Here is a tiny trained network, its code and every weight. The questions are about switching its units off for an input and a class, where a switched-off unit gives its printed mean instead of its output.

import numpy as np


def w(rows, s, z=0):
    codes = np.array(rows[::2]) - 128.0
    scale = np.full(codes.shape[1], s)
    scale[-1] = z or s
    return codes * scale


def norm(h):
    return h / np.sqrt((h * h).mean(-1, keepdims=True) + 1e-5)


def f(y):
    return y / 2 * (1 + np.tanh(0.7978845608 * (y + 0.044715 * y**3)))


def log_softmax(a):
    a = a - a.max(-1, keepdims=True)
    return a - np.log(np.exp(a).sum(-1, keepdims=True))


def net(x, mask):
    res = np.array(x, float).reshape(1, 4) / 4 @ E
    u = 0
    for l in range(3):
        y = f(norm(res) @ A[l][:, :-1].T + A[l][:, -1])
        res = res + np.where(mask[u : u + 7], y, B[l][:, -1]) @ B[l][:, :-1]
        u += 7
    return log_softmax(norm(res)[-1] @ U[:, :-1].T + U[:, -1])


A, B = {}, {}
E = w([
[203,121,210,63,36,116,126,99,82],'x0',
[81,86,117,71,129,119,255,31,188],'x1',
[247,52,68,175,129,153,146,152,176],'x2',
[127,73,142,82,149,45,88,174,155],'x3',
],0.0088)
A[0] = w([
[136,145,54,121,232,123,125,106,113,104],'L0N0',
[71,108,49,193,205,126,79,112,114,4],'L0N1',
[235,61,82,146,128,183,115,117,158,123],'L0N2',
[36,120,89,75,107,140,26,58,2,197],'L0N3',
[100,81,163,174,227,188,110,151,148,104],'L0N4',
[86,81,136,65,131,177,157,74,214,160],'L0N5',
[229,135,227,135,103,84,174,113,100,109],'L0N6',
],0.0064,0.0035)
B[0] = w([
[182,148,185,26,69,139,46,65,144,165],'L0N0',
[63,114,80,192,145,105,50,26,253,178],'L0N1',
[174,178,48,42,38,168,189,239,157,247],'L0N2',
[228,133,13,70,95,173,169,194,150,253],'L0N3',
[160,173,211,83,92,199,86,114,162,168],'L0N4',
[147,152,77,253,93,2,101,92,62,234],'L0N5',
[125,213,169,141,250,166,44,81,215,210],'L0N6',
],0.0069,0.0043)
A[1] = w([
[132,206,130,190,44,89,72,209,98,241],'L1N0',
[2,207,150,62,114,118,128,154,73,115],'L1N1',
[141,195,89,44,115,91,90,64,98,251],'L1N2',
[120,51,140,103,151,59,84,220,109,17],'L1N3',
[207,103,223,87,86,137,139,97,83,137],'L1N4',
[123,115,123,197,93,244,144,90,61,178],'L1N5',
[116,41,135,73,134,57,95,143,158,106],'L1N6',
],0.0085,0.0022)
B[1] = w([
[96,22,103,124,202,98,58,127,124,255],'L1N0',
[247,107,66,196,61,200,193,179,165,198],'L1N1',
[151,86,142,91,158,125,110,129,163,248],'L1N2',
[87,185,79,129,84,136,110,115,94,175],'L1N3',
[69,152,174,174,97,180,85,109,196,186],'L1N4',
[77,184,130,71,100,117,75,162,65,185],'L1N5',
[95,253,147,108,120,177,158,145,82,183],'L1N6',
],0.013,0.0064)
A[2] = w([
[74,216,134,104,113,162,143,166,39,63],'L2N0',
[87,145,67,196,159,146,144,144,174,112],'L2N1',
[111,120,160,122,109,88,249,70,130,93],'L2N2',
[166,100,125,128,168,109,126,108,154,83],'L2N3',
[94,174,113,208,152,131,127,135,174,82],'L2N4',
[149,161,113,146,80,84,139,193,146,119],'L2N5',
[101,96,73,62,181,123,65,127,154,255],'L2N6',
],0.012,0.0048)
B[2] = w([
[33,254,104,135,169,122,151,177,99,161],'L2N0',
[200,101,231,65,123,135,77,151,128,168],'L2N1',
[98,51,107,200,179,87,9,179,40,170],'L2N2',
[97,187,78,102,81,145,122,90,84,136],'L2N3',
[95,125,198,94,85,174,55,90,182,144],'L2N4',
[140,157,77,137,124,207,178,138,94,160],'L2N5',
[114,156,147,151,95,109,236,78,113,251],'L2N6',
],0.0094,0.013)
U = w([
[231,72,50,125,66,202,186,177,147,138],'0',
[107,133,236,101,100,153,45,39,232,191],'1',
[77,38,85,209,164,75,54,117,29,173],'2',
[56,247,91,121,104,159,129,148,76,169],'3',
[90,131,133,75,150,64,250,53,120,164],'4',
[137,117,176,125,206,105,186,147,122,1],'5',
[132,126,163,122,176,98,162,137,127,8],'6',
],0.015,0.0062)

Each question gives the input, the list of numbers given to net, and the class t.
The units are the neurons (one row each of A and B). Each row of codes is followed by its name. A weight is (code - 128) times the scale printed after its matrix; where a second scale follows, it is the last column's (A, B and U).
mask holds one flag per neuron, layer by layer. A switched-off neuron (its flag False) gives its mean, the last column of its row in B, instead of its output. The means were averaged over made-up inputs and are rounded, as every weight is.
A unit's drop is (log p(t) with every unit on - log p(t) with that unit switched off) / (log p(t) with every unit on - log p(t) with every unit switched off).
The circuit of an input: a set's keep is (log p(t) with only the set's units on - log p(t) with every unit switched off) / (log p(t) with every unit on - log p(t) with every unit switched off). Starting from the 12 units with the biggest drops (on a tie, the unit counted first), units are removed one at a time, each time the one whose removal leaves the highest keep (on an exact tie, the one counted first), for as long as the keep stays at least 0.8.
units of the circuit, in order: the units of the circuit, biggest drop first
k most important neurons: the k neurons with the biggest drops, biggest first
k most important neurons of layer l: the k neurons of layer l with the biggest drops, biggest first
drop of u: that unit's drop, to one decimal
input [7,8,-4,5], class 2: units of the circuit, in order : [L2N2]
input [2,-8,-7,-7], class 2: 2 most important neurons : [L1N0; L0N2]
input [7,3,-3,-6], class 1: 4 most important neurons : [L1N2; L1N4; L1N6; L0N6]
input [7,-5,-7,2], class 0: 2 most important neurons : [L1N1; L0N0]
input [0,7,-5,8], class 3: 3 most important neurons : [L1N6; L1N0; L2N0]
input [5,8,-8,7], class 0: 4 most important neurons of layer 1 : [L1N1; L1N0; L1N2; L1N6]
input [3,8,0,7], class 2: units of the circuit, in order : [L2N2; L0N5]
input [5,5,1,6], class 3: 4 most important neurons : [L1N6; L1N0; L0N0; L0N4]
input [-3,-3,0,-3], class 4: units of the circuit, in order : [L2N6; L1N4; L1N1; L1N6]
input [5,4,5,7], class 3: 2 most important neurons : [L1N6; L0N3]
input [0,-3,7,8], class 3: 2 most important neurons : [L1N3; L1N6]
input [-2,4,2,2], class 2: 2 most important neurons : [L2N2; L1N0]
input [-6,-5,-2,7], class 3: 4 most important neurons : [L1N3; L1N6; L0N6; L0N5]
input [0,-8,7,3], class 2: most important neuron : [L1N0]
input [2,2,0,-3], class 4: 2 most important neurons : [L0N5; L1N6]
input [3,-3,3,-6], class 3: 2 most important neurons : [L1N5; L0N5]
input [5,-8,3,-7], class 2: 2 most important neurons : [L1N0; L1N6]
input [-4,2,3,1], class 1: 2 most important neurons of layer 0 : [L0N1; L0N3]
input [-1,3,2,-1], class 4: 4 most important neurons : [L0N5; L1N1; L2N2; L2N6]
input [0,4,-5,8], class 3: units of the circuit, in order : [L1N6]
input [0,3,-4,0], class 0: 2 most important neurons : [L1N1; L0N1]
input [7,-7,4,7], class 1: 2 most important neurons of layer 0 : [L0N5; L0N6]
input [8,5,1,8], class 1: 2 most important neurons of layer 2 : [L2N6; L2N5]
input [4,-2,-3,-3], class 1: 2 most important neurons of layer 2 : [L2N0; L2N5]
input [-4,-3,4,7], class 3: drop of L1N6 : 0.2
input [0,8,6,4], class 2: drop of L2N2 : 1.0
input [-8,1,3,4], class 1: drop of L2N4 : 0.0
input [2,1,-5,-2], class 0: drop of L1N1 : 0.3
input [-4,3,5,-8], class 3: units of the circuit, in order : [L1N5]
